Rows near named flat spaces through zero (a row that begins with a name and a colon came from that space)
pevuszod: [-7, -9, 14, -10, 0, 13, 2, -1, 10, 0, -12, -17, 45, 44, 17, -19, 18, -17, 14, -30, 1, 6]
pevuszod: [-25, -8, 10, -15, 13, 21, 11, 52, -7, 11, -18, 18, 17, 33, -1, -5, -2, -8, 15, -22, -10, -19]
dakelsulet: [-3, 4, 15, 22, -3, -17, 34, 16, 18, 11, 25, -5, -3, -7, 18, -15, -7, -6, 7, -20, 10, -17]
tumumdaba: [-14, -37, 36, -13, 5, 13, 11, 31, -8, 16, 1, 17, -20, -9, -17, 34, 0, -14, 18, -23, 18, -12]
tumumdaba: [-20, 0, -16, -21, 16, 8, 21, 24, -3, 7, -14, 7, 19, 24, -6, 16, 2, -1, 12, -10, -23, -17]
pedfodi: [0, -9, 30, -9, 16, -16, 6, 24, -84, 4, -4, -28, -22, -20, 43, -16, -25, -2, 18, -13, 10, -35]
pevuszod: [8, 23, -24, 19, -19, -8, 3, 7, 0, 37, 31, 11, 15, 1, 10, -35, -13, 19, 1, 9, -18, -9]
tumumdaba: [17, 10, 0, -8, -3, 1, -7, -7, -1, 5, -2, -1, 0, -4, -24, 21, -1, 3, -6, 17, 6, 13]
tumumdaba: [-6, -12, -2, 0, 7, 2, -6, -1, -13, -10, -19, 2, -11, 11, 19, -24, 3, -1, -1, -8, -6, 2]
pedfodi: [7, -4, 27, -13, 15, -9, 23, 1, -2, -20, -7, -26, 4, -11, -14, 17, 6, -10, 32, 2, 2, 9]
pedfodi: [9, 2, -1, -3, 17, -23, 64, 38, -11, 36, 0, 3, -9, 21, 5, -1, -14, -2, 25, -15, 1, -15]
tumumdaba: [-17, 8, -19, -26, 33, 21, 14, 28, 8, -20, -74, 10, 15, 69, -10, -27, 16, -9, -6, -14, -38, 14]
pevuszod: [17, 14, 5, -3, -7, -6, -6, -9, -20, 11, 5, -20, 19, 3, 7, -17, -3, 3, 8, 6, -3, 5]
pedfodi: [-11, 19, -11, -4, 2, -6, 16, 7, -5, 18, 5, 0, -13, -7, 4, 40, -14, -2, -45, -18, 9, -40]
pedfodi: [-6, -52, -18, -17, 25, -9, 14, -19, -19, -21, -24, 12, -42, -6, 3, 23, 11, 2, 29, 6, -5, 17]
dakelsulet: [-48, -18, -7, 5, 15, 23, -22, 27, 23, -55, -12, 28, -6, -2, 10, 9, 2, -5, -4, 2, 5, -18]
dakelsulet: [39, 16, -7, 6, -19, -9, -14, -29, -18, 37, -5, -2, -24, 2, -5, -14, -6, 7, -40, 6, 8, 19]
pevuszod: [-1, -37, 16, -9, 14, -10, 34, -19, 13, -9, -12, -13, -14, 5, 2, 15, 20, -16, 24, -26, 3, 14]
dakelsulet: [-12, 11, -1, 4, 1, -9, 12, 14, -10, 1, 26, -5, 5, -29, 4, 3, -12, 9, 17, 7, -15, -25]
pedfodi: [2, 9, 1, 16, 1, -2, 5, 21, 13, -3, -2, 14, -8, 2, -4, -32, -5, 5, 7, 10, -7, 9]
tumumdaba: [-4, -2, 23, 0, -21, 23, -11, 2, 30, 25, 10, 13, 10, -6, -39, 3, 15, -5, -7, -15, -14, 10]
dakelsulet: [2, -7, -6, -15, 4, 7, 1, 3, 7, -2, 0, 0, 32, 23, -7, 24, 6, -4, 23, 7, 11, 7]
dakelsulet: [6, -2, 3, 15, -1, -17, 26, 0, 12, 11, 13, 3, -25, -10, 6, 6, -6, -3, -10, -10, 16, -7]
dakelsulet: [-26, 10, -27, 1, -6, 28, -60, 17, -7, -24, 3, 29, 11, -2, 7, 15, -15, 12, -30, 27, 12, -22]
tumumdaba: [29, 11, 16, 1, 5, -17, 11, 16, -7, -2, 13, -3, -15, -21, -22, 36, -19, 0, 15, 32, 40, 8]
pedfodi: [3, 7, 2, -7, 0, 2, 23, 7, 26, 14, 2, -2, 27, 23, -15, 14, 8, -7, 9, -10, 0, 4]
pedfodi: [-3, -1, -10, 1, 4, 4, 14, 5, 37, -3, -9, 19, -9, 13, -21, 23, 6, -6, -16, -3, 9, 7]
pevuszod: [-6, 8, -1, -5, 7, -5, 14, 14, -4, -8, 15, -8, 20, -17, -10, -3, -3, 9, 41, 18, -26, -4]
pevuszod: [17, 15, 30, -22, 16, -6, 16, 34, -49, 7, -11, -31, 28, 9, -2, -17, -12, -2, 49, 9, -8, -1]
tumumdaba: [-8, -33, 35, 16, -12, 5, -9, 17, -12, 13, 22, 14, -24, -27, 9, -25, -3, -1, 23, -14, 6, -4]
pevuszod: [-5, 20, 1, -10, 9, 22, -11, 20, 13, -10, -44, -1, 29, 66, 10, -11, 5, -19, -38, -22, 17, -1]
pedfodi: [16, 6, 17, -5, 6, -12, 27, -7, 20, -13, 5, -23, 19, -9, -26, 6, 11, -4, 41, 12, -10, 24]
tumumdaba: [12, -23, 21, 3, -12, 12, -35, -8, -25, 6, -7, 7, -17, -8, -2, -35, 5, 3, 10, 6, -2, 25]
pedfodi: [7, 14, 27, 3, 14, -22, 26, 30, -40, 2, 3, -21, -21, -23, 15, -14, -23, -1, 15, -1, 4, -22]
tumumdaba: [13, 19, 15, -8, 18, 12, 15, 52, 15, -8, -36, 13, 15, 38, -37, -29, 1, -4, 28, 18, -11, 30]
pedfodi: [-3, -2, 17, -7, -24, 29, -49, -5, -15, 14, 7, -13, 62, 33, 22, -31, 9, -6, 4, -15, 6, 1]
dakelsulet: [-20, -1, 5, 18, -13, 12, -7, 31, 25, 7, 30, 28, 3, -10, -1, 12, -11, 0, -7, -4, 20, -23]
dakelsulet: [-1, 5, 3, 24, -9, -5, 17, 16, 28, 7, 20, 12, 6, -5, -5, -47, 3, 8, 29, 4, -24, 12]
dakelsulet: [36, 6, -9, -6, -3, -19, 33, -14, 4, 28, 10, -17, 32, 22, -12, -14, 7, 6, 47, 14, -12, 32]
pevuszod: [-8, 0, -11, -1, 4, 0, 14, 7, 8, 7, -3, 9, -1, 8, -2, 0, 1, 1, -1, -7, -11, -5]
pevuszod: [21, -1, -12, 1, 5, -27, 23, -59, 21, -19, -6, -30, -13, -10, 0, 13, 17, -3, -6, 2, -2, 27]
dakelsulet: [-27, -3, 3, 3, 8, 1, 1, 18, -2, -17, 12, 3, -9, -17, 18, 33, -13, -6, -14, -10, 22, -39]
pevuszod: [-3, -10, 11, 11, -10, 2, -12, 0, 5, -4, 24, 2, 6, -18, 4, -6, 0, 2, 19, 6, 7, 1]
tumumdaba: [8, -11, -3, -10, 11, 0, -10, -1, -29, -4, -27, 7, -34, -3, -4, 1, -4, 3, -9, 9, -1, 9]
[-19, -7, 4, 9, -14, 6, 0, -11, 24, 5, 22, -5, 25, 2, 17, -6, 11, -6, -2, -27, -4, -14] => tumumdaba
[-8, -1, -9, -25, 1, 29, -40, 3, -9, -17, -16, 1, 49, 31, -6, 12, 7, -1, 11, 15, 1, 8] => dakelsulet
[9, -6, -38, 1, -21, 5, -10, -32, 25, 38, 13, 23, 5, 24, -3, 33, 6, 4, -38, -6, 19, 4] => pedfodi
[10, 3, 7, -7, 7, -22, 29, 14, -51, 31, 12, -22, 0, -4, 27, -7, -18, 3, 22, -12, -2, -26] => pedfodi
[18, 23, 1, -2, -12, -12, 25, 3, -3, 45, 24, -16, 30, 14, 4, 6, -8, -1, 1, -13, 7, -14] => pedfodi
[-22, 4, -24, -3, -1, 13, -6, -10, 28, -14, -2, 10, 17, 1, -13, -1, 14, 7, -3, 3, -36, 2] => pedfodi
[-10, 19, 36, -7, 7, 9, -5, 14, 10, -29, -11, -20, 4, -13, -15, 30, -1, -18, -22, -10, 19, -15] => pedfodi
[-3, -27, -14, 1, -5, 18, -16, 10, 4, 23, -16, 38, -15, 45, 14, 9, -1, -8, -31, -19, 38, 0] => pedfodi
[12, 14, -15, -24, 2, -1, 14, -19, -24, 35, -26, -24, 27, 44, 9, -15, 9, -3, -14, -26, -27, 1] => pevuszod
[-17, 13, 15, -14, 10, 20, -18, 20, 7, -41, -11, -16, 50, 12, -6, 2, 6, -8, 23, 10, -5, -1] => pevuszod
[-14, -2, -2, -3, 5, 9, -10, 10, 4, -19, -3, 0, 20, 18, 17, 12, -2, -8, -3, -4, 21, -13] => dakelsulet
[19, 62, -35, 4, 9, -14, 7, 28, -18, 11, -14, 11, -16, 2, -15, -7, -31, 20, -38, 37, -13, -12] => pevuszod
[-12, -17, 37, 4, 10, 15, -16, 24, 19, -47, -9, 3, 1, 0, -1, 12, 3, -19, 14, 2, 40, 6] => pevuszod
[-31, -32, 36, 19, -12, 15, 2, 17, 18, 16, 7, 28, -48, -29, -5, -19, 8, -10, -18, -45, -11, -15] => tumumdaba
[-22, -8, -16, -9, 3, 11, -6, 0, 2, -2, -3, 18, -14, -14, -14, 25, 2, 5, -13, -1, -19, -13] => pevuszod
[-9, 38, -37, -4, 7, -9, 29, 6, 21, 4, 9, -4, 30, 8, -8, 19, -5, 9, -7, 7, -25, -20] => tumumdaba
[17, 3, 12, -10, 1, -11, 5, -10, -29, 7, 4, -25, 7, -12, 0, -4, -2, 3, 24, 8, -7, 6] => pevuszod
[18, 7, 62, -16, -2, 5, -8, 4, -13, -9, -1, -45, 33, 3, -4, 24, 1, -26, 10, -14, 44, 1] => pedfodi
[34, 12, 23, 24, 2, -25, 14, 25, -12, 1, 11, 0, -33, -16, 5, -19, -25, 2, 12, 24, 40, 10] => pevuszod
[18, -45, -1, -17, -8, 9, -65, -70, -57, -13, -29, -17, -24, 2, 33, -2, 14, -3, -22, -1, 23, 28] => tumumdaba

Rows near named flat spaces through zero (a row that begins with a name and a colon came from that space)
sebazkagol: [0, -5, 3, -8, 18, 0, -10, 14, 8, 5, -9, -1, -2, -10, 7, -13, 2, 9, -9, 22, -17, -3]
vunrop: [6, -38, -23, 53, 5, 20, 9, -22, 21, 32, -1, 2, 6, 48, 1, -23, -31, -2, 3, -16, -8, 29]
zefbofun: [17, -45, 10, 3, -19, 51, -31, -62, 1, 18, -13, 21, 16, 22, 18, 9, -47, 33, 4, -42, -2, 21]
ledifudal: [-2, 7, -9, 14, -1, 7, 22, -1, -1, -10, 3, 18, -3, 2, -12, -6, -5, -2, -15, 7, 3, -14]
vunrop: [-20, 17, 28, 14, -26, -15, -16, -15, -25, -12, 25, 17, -14, 43, -15, -14, 16, -8, -4, -21, 18, 13]
pinulpadul: [-13, 4, -8, 15, -8, 20, 50, 6, -4, -38, 9, -2, 0, -42, -6, 9, -9, 2, -21, -5, 2, -29]
pinulpadul: [1, -23, 20, 11, -24, 34, 12, -47, -22, -6, 2, 32, 6, -4, 7, -1, -26, 28, -20, -32, 14, -16]
zefbofun: [-34, 42, 48, -4, -9, -79, 5, 6, -58, -21, 11, -2, -5, -32, -5, -26, 53, 4, -21, 10, 12, -36]
ledifudal: [-6, -2, -19, 13, 15, 13, 10, 24, 24, -10, 2, -10, -5, 0, -5, -7, -6, -8, -6, 16, -19, 6]
pulisif: [5, -31, 41, -13, -33, 19, -12, -51, -32, 10, 1, 7, 11, -12, 27, 14, -14, 29, 7, -53, 24, -2]
vunrop: [10, -20, 6, -2, 3, 12, -12, -11, 4, 23, -5, 8, 0, 15, 11, -6, -9, 8, 4, -5, 1, 9]
zefbofun: [18, -20, -11, -12, -12, 24, -2, -5, 16, 14, 1, -27, 8, 2, 14, 36, -14, -11, 37, -33, 14, 24]
pinulpadul: [-3, 1, 7, -5, -3, 21, -8, 9, 7, -9, 12, 12, -15, 19, -5, -2, 0, -4, -5, 1, 2, 8]
pulisif: [-16, -22, -10, 55, 18, -24, 68, 23, 0, 16, 7, -33, 2, -26, 11, -32, 7, -10, -10, 3, -2, -16]
ledifudal: [-3, -10, -13, 14, 10, 7, 2, 5, 16, -1, -4, -12, 4, -2, 1, -6, -11, 1, -3, 5, -18, 8]
ledifudal: [-3, 8, 22, -12, -14, -5, 1, -5, -21, -3, 9, 11, -7, -2, 1, 3, 13, 1, -1, -10, 20, -10]
sebazkagol: [5, 31, -6, -30, -7, 3, 3, 14, -2, -24, 3, 10, -6, -14, -14, 26, 11, -11, 2, 11, 12, -15]
pinulpadul: [22, -1, -34, 1, 14, -22, 24, 3, 8, 27, -20, -17, 19, -21, 3, 16, -2, -10, 20, 9, 4, -10]
sebazkagol: [32, 36, -32, -47, 6, -21, -54, -13, 10, 10, -31, 15, 17, 16, -19, 35, 1, -6, 27, 24, -6, 10]
sebazkagol: [17, -7, -9, 5, 19, -29, 52, 18, -9, 39, -8, -3, 2, -27, 11, -9, 17, -9, 3, 18, 22, -34]
pinulpadul: [-21, 0, 0, 23, 0, 15, 13, -1, 2, -33, 5, 2, -1, -14, -7, -14, -12, 12, -28, 3, -21, -8]
pulisif: [13, -8, -16, 7, -14, 26, 19, -6, 10, 6, 10, 2, -2, 18, -4, 20, -13, -16, 17, -22, 21, 10]
vunrop: [10, 1, 42, -45, -18, -3, -41, -23, -28, 14, -1, 21, -4, 7, 13, 11, 13, 16, 10, -17, 23, -1]
vunrop: [-5, 16, -24, 17, -4, -6, 16, -6, 2, -22, -3, -5, 10, -10, -16, 10, -8, -6, -4, 1, -7, -6]
vunrop: [10, -4, -3, -23, 17, 11, -4, 14, 11, 3, -13, 3, 0, -24, 8, 3, -2, 10, -6, 22, -12, -12]
pinulpadul: [4, 19, -23, -12, 19, -15, 2, 45, 23, 3, 3, -23, -9, 3, -8, 8, 19, -29, 17, 27, -4, 9]
sebazkagol: [-7, 0, 1, 17, -22, 9, -1, -21, -5, -12, 12, -1, 2, 20, -7, 8, -9, -5, 6, -30, 9, 15]
sebazkagol: [-11, -10, 16, 2, -13, 17, -34, -20, 0, -13, 4, 0, 1, 17, 4, -3, -13, 14, -2, -20, -13, 23]
zefbofun: [2, -32, 21, -6, 7, 16, 29, 26, 2, 21, 11, -22, -11, -24, 30, -3, 8, -1, 7, -10, 15, -7]
pulisif: [31, -20, -14, -17, 14, 16, 14, 1, 11, 36, -17, 9, 5, -10, 13, 11, -10, 3, 11, 9, 11, -12]
vunrop: [17, -5, 13, -39, 7, 20, -36, -16, -1, 8, -19, 34, 1, -3, 7, 3, -10, 27, -10, 16, -8, -9]
vunrop: [2, -1, -56, 9, 45, 11, 52, 56, 45, -17, -19, -36, 8, -66, -1, 5, -11, -8, -13, 51, -40, -25]
ledifudal: [25, -15, -32, -5, 22, 8, -15, 0, 29, 30, -24, -5, 13, 9, 5, 6, -18, 0, 16, 16, -17, 15]
zefbofun: [13, 27, -32, -8, -16, -24, -12, 6, 12, 4, 7, -33, 7, 28, -16, 43, 12, -42, 52, -21, 20, 34]
pinulpadul: [26, -1, -23, -14, -6, 26, 52, 11, 7, 6, 4, 6, -3, -20, -2, 36, -5, -19, 15, -6, 36, -23]
pulisif: [5, 32, -12, -23, -25, 18, -57, 0, 19, -19, 20, 7, -14, 73, -30, 34, 2, -32, 34, -17, 11, 52]
ledifudal: [3, -42, -3, 21, 11, 27, 7, -12, 14, 17, -10, -7, 9, -7, 20, -15, -27, 20, -8, -8, -18, 6]
pulisif: [16, -22, 30, -33, 1, -1, -30, -24, -16, 30, -18, 7, 9, -15, 28, 2, -1, 28, 6, -8, 5, -6]
pulisif: [22, 24, -68, 6, 24, 13, 21, 51, 53, 7, 5, 0, -15, 42, -34, 16, 0, -52, 21, 39, 0, 18]
ledifudal: [0, 40, -9, -14, -4, -14, 7, 20, -4, -18, 10, 15, -12, 9, -25, 11, 21, -22, 0, 18, 14, -11]
zefbofun: [-2, -29, 31, 29, 5, -5, 2, -8, -13, 46, 14, 30, -19, 54, 9, -51, 7, 3, -12, -3, 17, 7]
sebazkagol: [7, 22, -7, -17, -10, -3, 10, 3, -7, -11, 3, 7, -2, -7, -11, 23, 8, -12, 7, 0, 18, -12]
pinulpadul: [26, -24, -30, 17, 11, 0, 10, -33, 7, 37, -30, 8, 26, -2, 7, 1, -28, 13, 6, 0, -5, -5]
ledifudal: [-3, -20, 7, 2, 8, 24, 9, 17, 12, 2, 7, -7, -10, -5, 12, -9, -5, 3, -6, 2, -6, 2]
sebazkagol: [-8, 6, 20, -21, 5, 8, 29, 32, -9, -17, 11, 3, -17, -40, 7, -1, 18, 2, -18, 16, 10, -33]
zefbofun: [-1, 16, -12, 37, 4, -18, -28, -26, -1, 17, -1, 53, -7, 86, -34, -43, -4, -4, -18, 20, -7, 19]
pulisif: [-18, -6, 22, 17, -37, 28, 25, -43, -30, -41, 12, 15, 7, -26, 0, 10, -21, 23, -23, -42, 12, -21]
zefbofun: [-22, 13, 38, 1, -11, -24, -19, -39, -43, -25, -9, 31, 9, -22, -2, -26, 3, 40, -41, 2, -13, -29]
[-17, 16, -5, 19, -7, -8, -1, 11, 4, -20, 17, -11, -7, 22, -16, -3, 7, -18, 2, -5, -3, 17] => pulisif
[-13, 11, -17, 36, -17, -23, 31, -4, -6, -13, 14, -28, 8, 2, -12, 9, 4, -23, 14, -26, 12, 8] => vunrop
[10, -36, 28, -29, 8, 24, -19, 15, 9, 29, 2, -17, -9, -6, 35, 1, 2, 9, 16, -10, 4, 14] => ledifudal
[-9, 7, 24, -13, -29, 16, -1, -13, -19, -25, 17, 6, -6, -5, -1, 18, 2, 2, 0, -29, 20, -3] => sebazkagol
[-1, -10, -29, 33, 10, 6, 24, 4, 19, 2, -3, -13, 7, 2, -5, -6, -15, -8, -1, 3, -13, 6] => vunrop
[16, 2, 11, -25, -6, -3, -10, -9, -11, 18, -3, 15, -1, 5, 4, 11, 7, 1, 11, -4, 21, -6] => ledifudal
[1, -8, -12, 6, 14, 5, 13, 17, 15, 4, -3, -11, -1, -10, 4, -5, -3, -3, -2, 12, -10, -2] => vunrop
[7, -13, 1, 11, 1, -29, -10, -37, -16, 25, -23, -4, 26, -10, 12, -8, -8, 20, 3, -10, -7, -3] => pinulpadul
[-11, -3, -24, 7, 26, 11, -6, 49, 43, -13, 4, -41, -8, -1, 0, -5, 0, -16, 5, 23, -36, 26] => ledifudal
[-9, 2, 16, 14, 3, -14, -4, -9, -15, 5, 2, 23, -6, 17, -5, -30, 7, 9, -20, 10, -2, -7] => zefbofun
[-14, 3, 38, -12, -14, -27, 3, -7, -35, -6, 5, -12, 3, -35, 16, -1, 21, 12, -3, -17, 13, -18] => zefbofun
[-37, 3, -26, 73, 22, -3, 49, 53, 30, -21, 30, -22, -23, 28, -22, -47, 7, -32, -24, 24, -24, 14] => vunrop
[-1, 16, -12, -22, -8, 6, -8, -9, 0, -36, -13, -14, 18, -45, -2, 34, -10, 11, 1, -4, -14, -10] => zefbofun
[1, -14, 43, -27, -6, -24, -59, -17, -19, 28, -5, -12, 3, 13, 25, -6, 15, 16, 19, -18, 2, 23] => pulisif
[3, -37, 17, 17, 7, 13, -8, 2, 9, 41, 10, 0, -12, 41, 18, -27, -3, -1, 7, -11, 6, 25] => vunrop
[-17, 30, 19, -4, -20, -18, -9, -4, -23, -27, 16, 10, -9, 9, -16, 1, 19, -6, -6, -7, 12, -3] => vunrop
[-26, -11, 59, -7, 3, -16, 20, 4, -41, -11, 3, 6, -7, -60, 26, -34, 21, 36, -41, 7, 0, -47] => zefbofun
[-5, -12, -4, 19, 13, -2, 23, 14, 6, 9, 2, -7, -3, -6, 5, -18, 1, -2, -8, 9, -6, -6] => sebazkagol
[-13, 20, 26, -31, -5, -5, -9, 42, -3, -17, 24, -15, -25, -2, 1, 8, 34, -19, 9, 4, 14, 4] => ledifudal
[-15, 54, -1, 18, -7, -76, -16, 2, -25, 2, 12, 11, -7, 52, -36, -20, 41, -31, 6, 14, 14, 9] => zefbofun
[5, -8, -8, 13, 1, -17, 12, -23, -10, 10, -17, -6, 21, -23, 7, 0, -10, 13, -1, -6, -4, -12] => pinulpadul
[2, 9, -18, 3, 8, 7, -1, 5, 13, -10, -6, 8, 1, 3, -12, 0, -7, -2, -7, 16, -13, -1] => zefbofun
[22, 9, -40, -11, 13, 9, 39, 37, 26, 9, 0, -11, -5, -12, -8, 27, 4, -31, 20, 18, 15, -9] => pinulpadul
[12, 3, -6, -16, -11, 29, 1, -17, -1, -14, -5, 25, 3, -7, -6, 20, -17, 9, -6, -4, 6, -12] => pulisif
[8, -19, -19, -3, 13, 50, 2, -4, 26, -14, -16, 14, 6, -19, 3, 4, -35, 21, -20, 14, -28, -7] => zefbofun
[4, -2, 16, -14, -10, 13, -14, -3, -4, 5, 10, 14, -11, 21, 2, 3, 4, -2, 5, -9, 14, 8] => pinulpadul
[3, 38, 3, -26, -12, -40, -27, -2, -17, -5, -1, -3, 3, 8, -14, 21, 25, -15, 21, 0, 14, 4] => ledifudal
[9, -38, 24, 0, -12, 17, -1, -17, -7, 32, 7, -8, -1, 10, 27, 1, -7, 6, 17, -36, 21, 13] => zefbofun
[13, -7, -25, -3, 23, 30, -9, -5, 24, -3, -24, 27, 6, -5, -5, -7, -28, 20, -23, 33, -32, -9] => vunrop
[-10, -4, 13, 13, -6, 22, 34, 5, -9, -15, 16, 22, -15, -5, -3, -13, -2, 3, -25, -1, 12, -22] => ledifudal
